Here is a tiny trained network, its code and every weight. The questions are about switching its units off for an input and a class, where a switched-off unit gives its printed mean instead of its output.

import numpy as np


def w(rows, s, z=0):
    codes = np.array(rows[::2]) - 128.0
    scale = np.full(codes.shape[1], s)
    scale[-1] = z or s
    return codes * scale


def norm(h):
    return h / np.sqrt((h * h).mean(-1, keepdims=True) + 1e-5)


def f(y):
    return y / 2 * (1 + np.tanh(0.7978845608 * (y + 0.044715 * y**3)))


def log_softmax(a):
    a = a - a.max(-1, keepdims=True)
    return a - np.log(np.exp(a).sum(-1, keepdims=True))


def net(x, mask):
    res = np.array(x, float).reshape(1, 7) / 4 @ E
    u = 0
    for l in range(4):
        y = f(norm(res) @ A[l][:, :-1].T + A[l][:, -1])
        res = res + np.where(mask[u : u + 3], y, B[l][:, -1]) @ B[l][:, :-1]
        u += 3
    return log_softmax(norm(res)[-1] @ U[:, :-1].T + U[:, -1])


A, B = {}, {}
E = w([
[160,120,164,150,143,121,128,118,135,120,152],'x0',
[115,151,161,109,131,133,159,139,135,119,136],'x1',
[112,136,122,132,129,137,143,136,121,113,114],'x2',
[152,172,213,160,27,216,69,96,145,186,42],'x3',
[162,141,116,107,130,132,139,162,105,127,112],'x4',
[122,2,153,142,97,149,236,127,100,192,114],'x5',
[170,149,83,188,160,201,227,86,216,201,88],'x6',
],0.0079)
A[0] = w([
[167,166,32,140,223,132,212,96,233,136,137,3],'L0N1',
[160,245,145,137,115,239,58,91,175,136,109,43],'L0N2',
[119,124,255,119,52,130,39,131,69,112,16,37],'L0N3',
],0.0052,0.0057)
B[0] = w([
[123,151,84,156,52,108,121,169,156,158,186,230],'L0N1',
[125,141,144,134,108,30,114,113,149,93,72,252],'L0N2',
[128,152,50,180,130,164,167,165,133,168,248,248],'L0N3',
],0.012,0.0035)
A[1] = w([
[141,111,151,149,129,144,150,99,153,171,26,166],'L1N1',
[134,152,122,114,164,122,104,133,196,119,97,2],'L1N2',
[143,122,169,134,89,254,113,108,126,152,91,34],'L1N3',
],0.0086,0.0036)
B[1] = w([
[183,122,245,104,44,168,92,188,207,78,91,254],'L1N1',
[107,114,176,119,30,91,208,164,15,201,171,143],'L1N2',
[176,27,98,110,164,231,206,186,255,126,105,191],'L1N3',
],0.0088,0.0044)
A[2] = w([
[125,35,125,161,75,185,205,158,121,191,149,6],'L2N1',
[125,159,131,131,73,93,122,139,89,119,162,121],'L2N2',
[111,4,148,94,95,121,175,139,64,132,139,4],'L2N3',
],0.011,0.0036)
B[2] = w([
[101,130,100,2,245,162,40,37,51,19,167,255],'L2N1',
[109,77,66,118,204,209,139,47,203,207,134,193],'L2N2',
[126,158,239,223,22,13,217,137,84,228,60,187],'L2N3',
],0.0087,0.0086)
A[3] = w([
[111,90,90,44,233,118,106,71,44,56,127,55],'L3N1',
[130,214,56,182,75,123,72,180,162,131,193,109],'L3N2',
[167,171,172,172,30,108,138,140,133,127,1,2],'L3N3',
],0.0075,0.0035)
B[3] = w([
[137,86,138,113,127,123,87,17,28,165,191,254],'L3N1',
[165,114,168,113,139,204,198,191,209,87,48,212],'L3N2',
[52,9,195,181,117,67,145,181,1,139,163,191],'L3N3',
],0.0098,0.0082)
U = w([
[109,123,89,94,183,151,110,62,31,109,203,23],'0',
[133,162,78,114,168,225,129,162,252,94,114,251],'1',
[96,142,165,198,60,50,180,158,96,149,86,83],'2',
],0.013,0.0025)

Each question gives the input, the list of numbers given to net, and the class t.
The units are the neurons (one row each of A and B). Each row of codes is followed by its name. A weight is (code - 128) times the scale printed after its matrix; where a second scale follows, it is the last column's (A, B and U).
mask holds one flag per neuron, layer by layer. A switched-off neuron (its flag False) gives its mean, the last column of its row in B, instead of its output. The means were averaged over made-up inputs and are rounded, as every weight is.
A unit's drop is (log p(t) with every unit on - log p(t) with that unit switched off) / (log p(t) with every unit on - log p(t) with every unit switched off).
The circuit of an input: a set's keep is (log p(t) with only the set's units on - log p(t) with every unit switched off) / (log p(t) with every unit on - log p(t) with every unit switched off). Starting from all 12 units, units are removed one at a time, each time the one whose removal leaves the highest keep (on an exact tie, the one counted first), for as long as the keep stays at least 0.8.
units of the circuit, in order: the units of the circuit, biggest drop first
most important unit: the unit with the biggest drop
k most important neurons: the k neurons with the biggest drops, biggest first
k most important neurons of layer l: the k neurons of layer l with the biggest drops, biggest first
drop of u: that unit's drop, to one decimal
input [-3,5,0,-5,3,1,0], class 2: units of the circuit, in order	[L2N1, L0N3]
input [3,-2,-2,6,-1,-5,7], class 2: most important unit	L0N2
input [7,1,6,-5,8,0,2], class 1: 3 most important neurons	[L2N1, L1N2, L1N3]
input [1,-1,-5,-2,-6,0,4], class 1: 3 most important neurons	[L0N1, L1N3, L1N2]
input [4,-3,-2,6,-8,-1,7], class 2: 2 most important neurons	[L0N2, L3N3]
input [-2,3,-2,5,-6,7,1], class 1: 4 most important neurons	[L1N1, L1N3, L0N1, L3N3]
input [-1,1,-7,-1,-7,7,-4], class 2: 2 most important neurons	[L2N3, L0N3]
input [-2,1,-5,7,-6,0,-4], class 1: 2 most important neurons	[L0N3, L0N2]
input [0,3,3,2,-3,-7,-7], class 1: 2 most important neurons	[L2N1, L3N2]
input [4,7,2,-6,2,1,-2], class 2: 2 most important neurons	[L2N1, L2N3]
input [-8,-4,5,3,-8,3,4], class 1: 2 most important neurons of layer 1	[L1N1, L1N3]
input [-5,-6,4,6,2,7,0], class 0: 2 most important neurons	[L2N1, L0N3]
input [6,-8,4,-6,5,8,-2], class 2: 2 most important neurons	[L2N3, L0N3]
input [1,8,4,-1,1,1,-2], class 2: most important unit	L2N1
input [-3,5,-1,-7,8,8,-6], class 2: drop of L2N3	1.9
input [-8,5,3,-2,-5,-6,2], class 1: drop of L2N1	2.1
input [7,7,3,-7,2,6,-4], class 2: drop of L2N3	1.5
